Below are the code and all the weights of a small trained network. Each question names an input and a target symbol and asks about switching units off, where a switched-off unit gives its printed mean instead of its output.

import numpy as np


def w(rows, s, z=0):
    codes = np.array(rows[::2]) - 128.0
    scale = np.full(codes.shape[1], s)
    scale[-1] = z or s
    return codes * scale


def norm(h):
    return h / np.sqrt((h * h).mean(-1, keepdims=True) + 1e-5)


def f(y):
    return y / 2 * (1 + np.tanh(0.7978845608 * (y + 0.044715 * y**3)))


def softmax(a):
    e = np.exp(a - a.max(-1, keepdims=True))
    return e / e.sum(-1, keepdims=True)


def log_softmax(a):
    a = a - a.max(-1, keepdims=True)
    return a - np.log(np.exp(a).sum(-1, keepdims=True))


def net(x, mask):
    ids = ['αβγδζηλμπστφψω'.index(c) for c in x.split()]
    T = len(ids)
    res = E[ids] + P[:T]
    u = 0
    for l in range(3):
        q, k, v = (norm(res) @ M[l].T for M in (Q, K, V))
        z = softmax(np.where(np.tri(T) > 0, q @ k.T / 3**0.5, -1e9)) @ v
        res = res + np.where(mask[u], z, O[l][:, -1]) @ O[l][:, :-1]
        u += 1
        y = f(norm(res) @ A[l][:, :-1].T + A[l][:, -1])
        res = res + np.where(mask[u : u + 4], y, B[l][:, -1]) @ B[l][:, :-1]
        u += 4
    return log_softmax(norm(res)[-1] @ U[:, :-1].T + U[:, -1])


Q, K, V, O, A, B = {}, {}, {}, {}, {}, {}
E = w([
[141,163,122,96],'α',
[48,86,21,50],'β',
[136,183,174,87],'γ',
[40,126,108,81],'δ',
[89,185,28,136],'ζ',
[107,65,67,129],'η',
[127,129,149,100],'λ',
[161,99,132,99],'μ',
[98,139,161,100],'π',
[139,216,94,10],'σ',
[161,64,130,171],'τ',
[191,28,85,199],'φ',
[203,244,187,165],'ψ',
[154,254,150,138],'ω',
],0.018)
P = w([
[255,15,85,85],'0',
[175,104,170,85],'1',
[155,145,140,128],'2',
[172,246,83,182],'3',
[101,153,87,157],'4',
[88,125,122,138],'5',
],0.0097)
Q[0] = w([
[217,220,171,145],'L0H0',
[104,160,2,90],'L0H0',
[133,117,101,187],'L0H0',
],0.0096)
K[0] = w([
[155,19,20,174],'L0H0',
[170,60,69,120],'L0H0',
[254,111,39,238],'L0H0',
],0.0059)
V[0] = w([
[221,31,204,39],'L0H0',
[4,216,196,171],'L0H0',
[65,160,74,179],'L0H0',
],0.0034)
O[0] = w([
[127,173,117,217,221],'L0H0',
[171,242,2,206,4],'L0H0',
[129,153,196,208,80],'L0H0',
],0.007,0.004)
A[0] = w([
[134,170,132,78,129],'L0N0',
[136,57,135,244,194],'L0N1',
[221,159,88,173,254],'L0N2',
[149,80,168,179,101],'L0N3',
],0.011,0.0033)
B[0] = w([
[174,109,1,29,203],'L0N0',
[45,133,139,20,253],'L0N1',
[49,8,131,79,219],'L0N2',
[117,179,36,32,178],'L0N3',
],0.0078,0.0049)
Q[1] = w([
[194,159,100,115],'L1H0',
[215,109,38,195],'L1H0',
[83,152,66,1],'L1H0',
],0.0096)
K[1] = w([
[255,122,113,135],'L1H0',
[109,181,102,124],'L1H0',
[155,81,44,82],'L1H0',
],0.0096)
V[1] = w([
[98,31,2,8],'L1H0',
[83,133,98,52],'L1H0',
[31,120,170,243],'L1H0',
],0.0063)
O[1] = w([
[160,158,254,159,249],'L1H0',
[87,210,74,210,172],'L1H0',
[219,74,45,38,58],'L1H0',
],0.0078,0.014)
A[1] = w([
[214,205,209,89,254],'L1N0',
[193,151,95,1,112],'L1N1',
[159,163,71,238,147],'L1N2',
[212,163,75,6,93],'L1N3',
],0.0085,0.0035)
B[1] = w([
[34,90,66,172,254],'L1N0',
[182,210,59,50,128],'L1N1',
[166,190,232,179,130],'L1N2',
[178,254,67,105,128],'L1N3',
],0.0077,0.0087)
Q[2] = w([
[62,177,252,97],'L2H0',
[177,2,23,59],'L2H0',
[237,87,107,242],'L2H0',
],0.0081)
K[2] = w([
[186,203,90,32],'L2H0',
[112,56,150,250],'L2H0',
[85,44,210,255],'L2H0',
],0.0074)
V[2] = w([
[33,255,128,77],'L2H0',
[53,95,183,85],'L2H0',
[149,64,226,195],'L2H0',
],0.0091)
O[2] = w([
[106,106,42,106,254],'L2H0',
[111,164,78,184,221],'L2H0',
[2,115,100,159,138],'L2H0',
],0.0094,0.0089)
A[2] = w([
[221,32,106,172,2],'L2N0',
[119,177,90,254,165],'L2N1',
[253,112,39,117,174],'L2N2',
[79,200,58,70,150],'L2N3',
],0.0079,0.0029)
B[2] = w([
[207,125,124,48,111],'L2N0',
[162,2,164,93,254],'L2N1',
[69,78,71,169,159],'L2N2',
[82,181,238,170,222],'L2N3',
],0.0083,0.0055)
U = w([
[64,78,158,180,206],'α',
[87,191,75,124,250],'β',
[138,185,167,114,39],'γ',
[148,195,171,106,1],'δ',
[211,136,94,187,53],'ζ',
[166,88,35,109,70],'η',
[193,92,117,147,39],'λ',
[211,85,86,106,84],'μ',
[202,128,155,139,82],'π',
[166,235,45,72,170],'σ',
[138,123,163,8,64],'τ',
[164,85,88,70,40],'φ',
[182,83,22,167,10],'ψ',
[206,167,169,126,135],'ω',
],0.013,0.0036)

Each question gives the input, a string of symbols that net reads in full, and the target symbol t.
The units are the heads (3 rows each of Q, K, V and O) and the neurons (one row each of A and B). Each row of codes is followed by its name. A weight is (code - 128) times the scale printed after its matrix; where a second scale follows, it is the last column's (O, A, B and U).
mask holds one flag per unit, layer by layer, with each layer's heads first. A switched-off unit (its flag False) gives its mean, the last column of its rows in O or B, instead of its output. The means were averaged over made-up inputs and are rounded, as every weight is.
A unit's drop is (log p(t) with every unit on - log p(t) with that unit switched off) / (log p(t) with every unit on - log p(t) with every unit switched off).
The circuit of an input: a set's keep is (log p(t) with only the set's units on - log p(t) with every unit switched off) / (log p(t) with every unit on - log p(t) with every unit switched off). Starting from the 12 units with the biggest drops (on a tie, the unit counted first), units are removed one at a time, each time the one whose removal leaves the highest keep (on an exact tie, the one counted first), for as long as the keep stays at least 0.8.
circuit, biggest first: the units of the circuit, biggest drop first
top k neurons: the k neurons with the biggest drops, biggest first
k most important neurons of layer l: the k neurons of layer l with the biggest drops, biggest first
drop when u is switched off: that unit's drop, to one decimal
input ζ τ σ τ ψ ω, target ω: top 3 neurons -> (L0N0, L0N1, L1N1)
input φ δ σ π ψ, target ψ: top 3 neurons -> (L0N1, L0N0, L2N2)
input π η α ζ τ τ, target β: circuit, biggest first -> (L0N1, L0N3, L2N1)
input ω ζ η γ, target α: circuit, biggest first -> (L0N1, L2N1, L1N0)
input φ π ω ζ, target α: top 2 neurons -> (L2N1, L0N1)
input σ τ ω ψ, target ψ: 3 most important neurons of layer 0 -> (L0N1, L0N0, L0N2)
input τ τ σ ζ, target ζ: top 4 neurons -> (L0N1, L0N0, L1N2, L1N0)
input ζ τ ψ, target α: top 2 neurons -> (L0N2, L2N1)
input τ τ η α, target α: top 2 neurons -> (L0N1, L2N1)
input λ ψ ζ, target α: 2 most important neurons of layer 0 -> (L0N1, L0N3)
input α φ σ, target σ: most important neuron of layer 1 -> (L1N1)
input ω σ τ, target τ: 2 most important neurons of layer 0 -> (L0N1, L0N0)
input μ λ β α, target α: 2 most important neurons of layer 0 -> (L0N1, L0N3)
input ω τ α δ β τ, target β: drop when L0N3 is switched off -> 0.3
input ω ω ψ, target α: top neuron -> (L2N1)
input λ τ ω, target α: drop when L0N1 is switched off -> 0.1
input σ μ ζ β ζ, target ζ: drop when L0N0 is switched off -> 0.5
input τ ζ α φ ω, target α: top 2 neurons -> (L2N1, L0N1)
input τ σ τ β τ, target τ: drop when L0N0 is switched off -> 0.3
